Below is a small trained network, with its code and all its weights. Each question gives an input and a target symbol and asks what happens when units are switched off, that is, made to give their printed mean instead of their output.

import numpy as np


def w(rows, s, z=0):
    codes = np.array(rows[::2]) - 128.0
    scale = np.full(codes.shape[1], s)
    scale[-1] = z or s
    return codes * scale


def f(y):
    return y / 2 * (1 + np.tanh(0.7978845608 * (y + 0.044715 * y**3)))


def softmax(a):
    e = np.exp(a - a.max(-1, keepdims=True))
    return e / e.sum(-1, keepdims=True)


def log_softmax(a):
    a = a - a.max(-1, keepdims=True)
    return a - np.log(np.exp(a).sum(-1, keepdims=True))


def net(x, mask):
    ids = ['ΓΣΦΩαβδζθμξ'.index(c) for c in x.split()]
    T = len(ids)
    res = E[ids] + P[:T]
    r = res
    for j in range(3):
        rows = slice(2 * j, 2 * j + 2)
        q, k, v = (r @ M[0][rows].T for M in (Q, K, V))
        z = softmax(np.where(np.tri(T) > 0, q @ k.T / 2**0.5, -1e9)) @ v
        o = O[0][rows]
        res = res + np.where(mask[j], z, o[:, -1]) @ o[:, :-1]
    y = f(res @ A[0][:, :-1].T + A[0][:, -1])
    res = res + np.where(mask[3:15], y, B[0][:, -1]) @ B[0][:, :-1]
    return log_softmax(res[-1] @ U[:, :-1].T + U[:, -1])


Q, K, V, O, A, B = {}, {}, {}, {}, {}, {}
E = w([
[155,96,120,158],'Γ',
[158,143,150,181],'Σ',
[166,157,122,159],'Φ',
[111,130,134,126],'Ω',
[148,97,90,107],'α',
[133,190,124,133],'β',
[129,176,172,141],'δ',
[12,164,110,255],'ζ',
[111,186,105,101],'θ',
[156,112,150,189],'μ',
[155,141,93,98],'ξ',
],0.0089)
P = w([
[109,127,169,101],'0',
[136,182,1,139],'1',
[145,184,15,160],'2',
[151,187,27,160],'3',
[151,198,23,160],'4',
[153,198,31,170],'5',
[160,192,34,174],'6',
[173,189,48,186],'7',
[179,197,45,185],'8',
],0.0048)
Q[0] = w([
[122,190,2,210],'h1',
[100,34,157,80],'h1',
[154,135,126,61],'h2',
[158,216,120,204],'h2',
[140,219,21,172],'h3',
[145,93,48,162],'h3',
],0.025)
K[0] = w([
[121,72,193,62],'h1',
[164,154,24,142],'h1',
[165,151,67,112],'h2',
[5,153,170,158],'h2',
[113,91,236,55],'h3',
[192,93,142,101],'h3',
],0.024)
V[0] = w([
[132,17,179,167],'h1',
[156,68,3,148],'h1',
[120,170,178,89],'h2',
[25,115,138,189],'h2',
[96,100,60,27],'h3',
[145,233,92,119],'h3',
],0.024)
O[0] = w([
[146,220,200,107,69],'h1',
[199,149,118,249,3],'h1',
[163,73,103,131,72],'h2',
[106,170,63,92,175],'h2',
[209,147,23,159,131],'h3',
[86,35,105,138,189],'h3',
],0.017,0.0038)
A[0] = w([
[75,111,88,92,18],'n1',
[185,192,74,95,113],'n2',
[166,129,71,91,132],'n3',
[65,176,125,164,32],'n4',
[83,70,142,200,125],'n5',
[161,145,186,146,119],'n6',
[194,87,114,131,153],'n7',
[14,144,132,131,139],'n8',
[131,192,173,88,140],'n9',
[181,119,81,2,125],'n10',
[163,98,201,61,26],'n11',
[138,69,139,95,3],'n12',
],0.0099,0.0049)
B[0] = w([
[251,170,156,169,224],'n1',
[128,64,217,152,204],'n2',
[77,127,74,135,199],'n3',
[212,163,131,160,146],'n4',
[165,79,129,72,170],'n5',
[173,202,113,132,155],'n6',
[121,162,75,180,183],'n7',
[77,65,179,206,253],'n8',
[132,123,20,107,202],'n9',
[110,161,124,21,233],'n10',
[51,229,158,163,179],'n11',
[236,172,170,144,161],'n12',
],0.017,0.012)
U = w([
[125,129,108,132,123],'Γ',
[89,49,149,145,147],'Σ',
[184,134,72,103,46],'Φ',
[85,186,80,158,87],'Ω',
[83,66,22,164,193],'α',
[184,226,86,129,82],'β',
[56,115,123,167,138],'δ',
[168,143,135,253,62],'ζ',
[134,156,160,128,133],'θ',
[191,83,146,122,104],'μ',
[88,121,94,46,252],'ξ',
],0.0044,0.0035)

Each question gives the input, a string of symbols that net reads in full, and the target symbol t.
The units are the heads (2 rows each of Q, K, V and O) and the neurons (one row each of A and B). Each row of codes is followed by its name. A weight is (code - 128) times the scale printed after its matrix; where a second scale follows, it is the last column's (O, A, B and U).
mask holds one flag per unit, heads first, then neurons. A switched-off unit (its flag False) gives its mean, the last column of its rows in O or B, instead of its output. The means were averaged over made-up inputs and are rounded, as every weight is.
A unit's drop is (log p(t) with every unit on - log p(t) with that unit switched off) / (log p(t) with every unit on - log p(t) with every unit switched off).
The circuit of an input: a set's keep is (log p(t) with only the set's units on - log p(t) with every unit switched off) / (log p(t) with every unit on - log p(t) with every unit switched off). Starting from the 12 units with the biggest drops (on a tie, the unit counted first), units are removed one at a time, each time the one whose removal leaves the highest keep (on an exact tie, the one counted first), for as long as the keep stays at least 0.8.
units of the circuit, in order: the units of the circuit, biggest drop first
most important unit: the unit with the biggest drop
top k neurons: the k neurons with the biggest drops, biggest first
which heads matter: for each layer, one digit per head in row order, 1 if its drop is at least 0.15 and else 0, layers parted by /
drop of u: that unit's drop, to one decimal
input ξ α Σ β ζ, target ζ: which heads matter	110
input α ξ ξ ξ ξ α β, target ζ: which heads matter	101
input β ξ Ω ξ Ω δ, target μ: top 3 neurons	n1, n12, n5
input μ μ ξ θ μ, target Ω: which heads matter	101
input ξ ξ Σ δ Γ ξ β, target α: units of the circuit, in order	h1, h3, n1, n3
input α Γ ξ Γ μ, target ζ: units of the circuit, in order	h1, n10
input δ Ω Σ Φ Ω, target θ: top 4 neurons	n1, n10, n12, n11
input Σ α Σ α Σ ξ ξ, target δ: units of the circuit, in order	h3, n8, n11, h1
input Γ δ Φ α β, target β: units of the circuit, in order	h1, n8
input α α ξ α Γ Γ, target ζ: top 2 neurons	n10, n2
input μ α ξ Ω θ ξ, target Ω: most important unit	h3
input α Φ ξ ζ ξ ξ ξ α ξ, target ξ: top 3 neurons	n10, n8, n1
input Ω Ω α ξ α Φ δ Γ β, target ξ: which heads matter	100
input Γ α Ω α Φ ξ ξ Γ, target β: top 2 neurons	n8, n6
input Ω μ ξ ζ β ξ β ξ, target ξ: most important unit	n10
input Γ Ω Σ Φ ξ, target β: top 3 neurons	n8, n6, n9
input β ξ Γ ξ β, target μ: top 2 neurons	n1, n12
input α Φ ξ ξ ξ ξ Φ μ ξ, target ζ: top 2 neurons	n10, n2
input μ Γ α Φ Σ Σ δ α α, target Ω: top 2 neurons	n11, n9
input β Γ ξ, target μ: drop of h3	0.6
input α μ Φ ξ ξ β μ θ, target ζ: drop of n11	0.0
